Below is a small trained network, with its code and all its weights. Each question gives an input and a class and asks what happens when units are switched off, that is, made to give their printed mean instead of their output.

import numpy as np


def w(rows, s, z=0):
    codes = np.array(rows[::2]) - 128.0
    scale = np.full(codes.shape[1], s)
    scale[-1] = z or s
    return codes * scale


def norm(h):
    return h / np.sqrt((h * h).mean(-1, keepdims=True) + 1e-5)


def f(y):
    return y / 2 * (1 + np.tanh(0.7978845608 * (y + 0.044715 * y**3)))


def log_softmax(a):
    a = a - a.max(-1, keepdims=True)
    return a - np.log(np.exp(a).sum(-1, keepdims=True))


def net(x, mask):
    res = np.array(x, float).reshape(1, 2) / 4 @ E
    u = 0
    for l in range(3):
        y = f(norm(res) @ A[l][:, :-1].T + A[l][:, -1])
        res = res + np.where(mask[u : u + 8], y, B[l][:, -1]) @ B[l][:, :-1]
        u += 8
    return log_softmax(norm(res)[-1] @ U[:, :-1].T + U[:, -1])


A, B = {}, {}
E = w([
[143,127,203,81,30,114,124],'x0',
[171,171,69,100,89,255,200],'x1',
],0.00085)
A[0] = w([
[118,125,139,165,114,136,128,129],'L0N0',
[15,7,218,155,163,22,7,121],'L0N1',
[138,140,145,123,151,149,115,137],'L0N2',
[179,195,129,70,130,186,191,61],'L0N3',
[124,110,123,103,135,136,115,129],'L0N4',
[129,95,159,57,22,128,75,126],'L0N5',
[125,117,176,159,135,65,133,5],'L0N6',
[202,220,83,54,98,200,205,164],'L0N7',
],0.0012,0.0016)
B[0] = w([
[157,98,138,144,132,142,118,129],'L0N0',
[118,92,15,164,50,183,177,255],'L0N1',
[133,141,115,137,116,109,146,136],'L0N2',
[93,70,99,154,107,101,56,95],'L0N3',
[126,130,134,136,129,134,123,129],'L0N4',
[144,137,157,118,187,116,205,147],'L0N5',
[116,111,69,37,132,192,4,51],'L0N6',
[72,56,96,186,91,56,125,210],'L0N7',
],0.0012,0.00091)
A[1] = w([
[124,82,100,124,110,117,139,153],'L1N0',
[141,163,143,160,124,135,107,135],'L1N1',
[143,77,135,103,144,118,171,144],'L1N2',
[124,159,159,93,120,141,60,10],'L1N3',
[190,251,122,94,132,238,189,73],'L1N4',
[93,113,66,179,163,139,138,173],'L1N5',
[96,100,87,125,145,166,95,53],'L1N6',
[108,131,190,145,190,42,9,100],'L1N7',
],0.0022,0.0011)
B[1] = w([
[129,160,176,186,127,127,86,174],'L1N0',
[113,130,110,93,126,118,161,123],'L1N1',
[92,179,113,181,126,106,114,153],'L1N2',
[167,83,88,46,173,186,180,30],'L1N3',
[48,4,83,139,69,104,17,189],'L1N4',
[153,144,230,88,62,96,134,255],'L1N5',
[157,118,178,64,108,161,154,97],'L1N6',
[46,15,4,117,15,141,123,186],'L1N7',
],0.0013,0.00092)
A[2] = w([
[154,108,181,33,89,135,92,14],'L2N0',
[120,125,61,134,240,149,103,51],'L2N1',
[127,158,159,164,98,119,119,117],'L2N2',
[127,130,76,133,252,157,110,14],'L2N3',
[152,143,90,112,102,225,149,63],'L2N4',
[149,107,178,43,83,136,92,4],'L2N5',
[137,123,82,106,101,210,154,59],'L2N6',
[138,130,155,102,156,115,124,13],'L2N7',
],0.0029,0.00048)
B[2] = w([
[113,177,166,227,156,133,213,90],'L2N0',
[132,169,212,136,46,136,191,205],'L2N1',
[154,191,123,91,184,167,128,255],'L2N2',
[152,191,248,168,86,124,214,179],'L2N3',
[84,72,124,116,143,18,71,146],'L2N4',
[122,178,164,219,179,127,197,104],'L2N5',
[85,79,125,137,153,23,81,133],'L2N6',
[108,125,101,148,58,173,126,28],'L2N7',
],0.0018,0.00061)
U = w([
[60,16,65,132,94,67,63,147],'0',
[136,192,237,176,109,134,225,147],'1',
[208,181,60,45,206,236,71,123],'2',
[117,24,201,28,254,196,165,2],'3',
],0.0082,0.0094)

Each question gives the input, the list of numbers given to net, and the class t.
The units are the neurons (one row each of A and B). Each row of codes is followed by its name. A weight is (code - 128) times the scale printed after its matrix; where a second scale follows, it is the last column's (A, B and U).
mask holds one flag per neuron, layer by layer. A switched-off neuron (its flag False) gives its mean, the last column of its row in B, instead of its output. The means were averaged over made-up inputs and are rounded, as every weight is.
A unit's drop is (log p(t) with every unit on - log p(t) with that unit switched off) / (log p(t) with every unit on - log p(t) with every unit switched off).
The circuit of an input: a set's keep is (log p(t) with only the set's units on - log p(t) with every unit switched off) / (log p(t) with every unit on - log p(t) with every unit switched off). Starting from the 12 units with the biggest drops (on a tie, the unit counted first), units are removed one at a time, each time the one whose removal leaves the highest keep (on an exact tie, the one counted first), for as long as the keep stays at least 0.8.
units of the circuit, in order: the units of the circuit, biggest drop first
unit that matters most: the unit with the biggest drop
k most important neurons: the k neurons with the biggest drops, biggest first
top k neurons in layer l: the k neurons of layer l with the biggest drops, biggest first
drop when u is switched off: that unit's drop, to one decimal
input [1,-3], class 2: unit that matters most -> L0N1
input [-4,-3], class 1: units of the circuit, in order -> L1N4, L2N3
input [8,8], class 0: top 3 neurons in layer 2 -> L2N4, L2N3, L2N6
input [-6,7], class 0: units of the circuit, in order -> L2N4, L2N6
input [3,3], class 2: 3 most important neurons -> L1N7, L0N1, L1N5
input [-8,-6], class 1: 3 most important neurons -> L2N3, L1N4, L2N1
input [-5,3], class 1: 2 most important neurons -> L1N7, L0N1
input [1,3], class 2: 3 most important neurons -> L0N7, L1N7, L0N1
input [-4,3], class 1: 3 most important neurons -> L1N7, L0N1, L2N3
input [-2,-3], class 2: 3 most important neurons -> L0N1, L1N4, L0N7
input [-1,-3], class 2: 2 most important neurons -> L0N1, L1N4
input [-2,1], class 2: 3 most important neurons -> L1N5, L2N3, L2N1
input [-3,-3], class 2: top 2 neurons in layer 1 -> L1N5, L1N4
input [-3,-1], class 2: 2 most important neurons -> L1N5, L0N5
input [-6,4], class 1: 3 most important neurons -> L2N3, L1N7, L0N1
input [1,1], class 2: top neuron in layer 1 -> L1N4
input [2,-2], class 2: drop when L0N1 is switched off -> 0.3
input [-4,1], class 1: drop when L2N3 is switched off -> 0.3
input [3,-2], class 2: drop when L2N3 is switched off -> 0.2
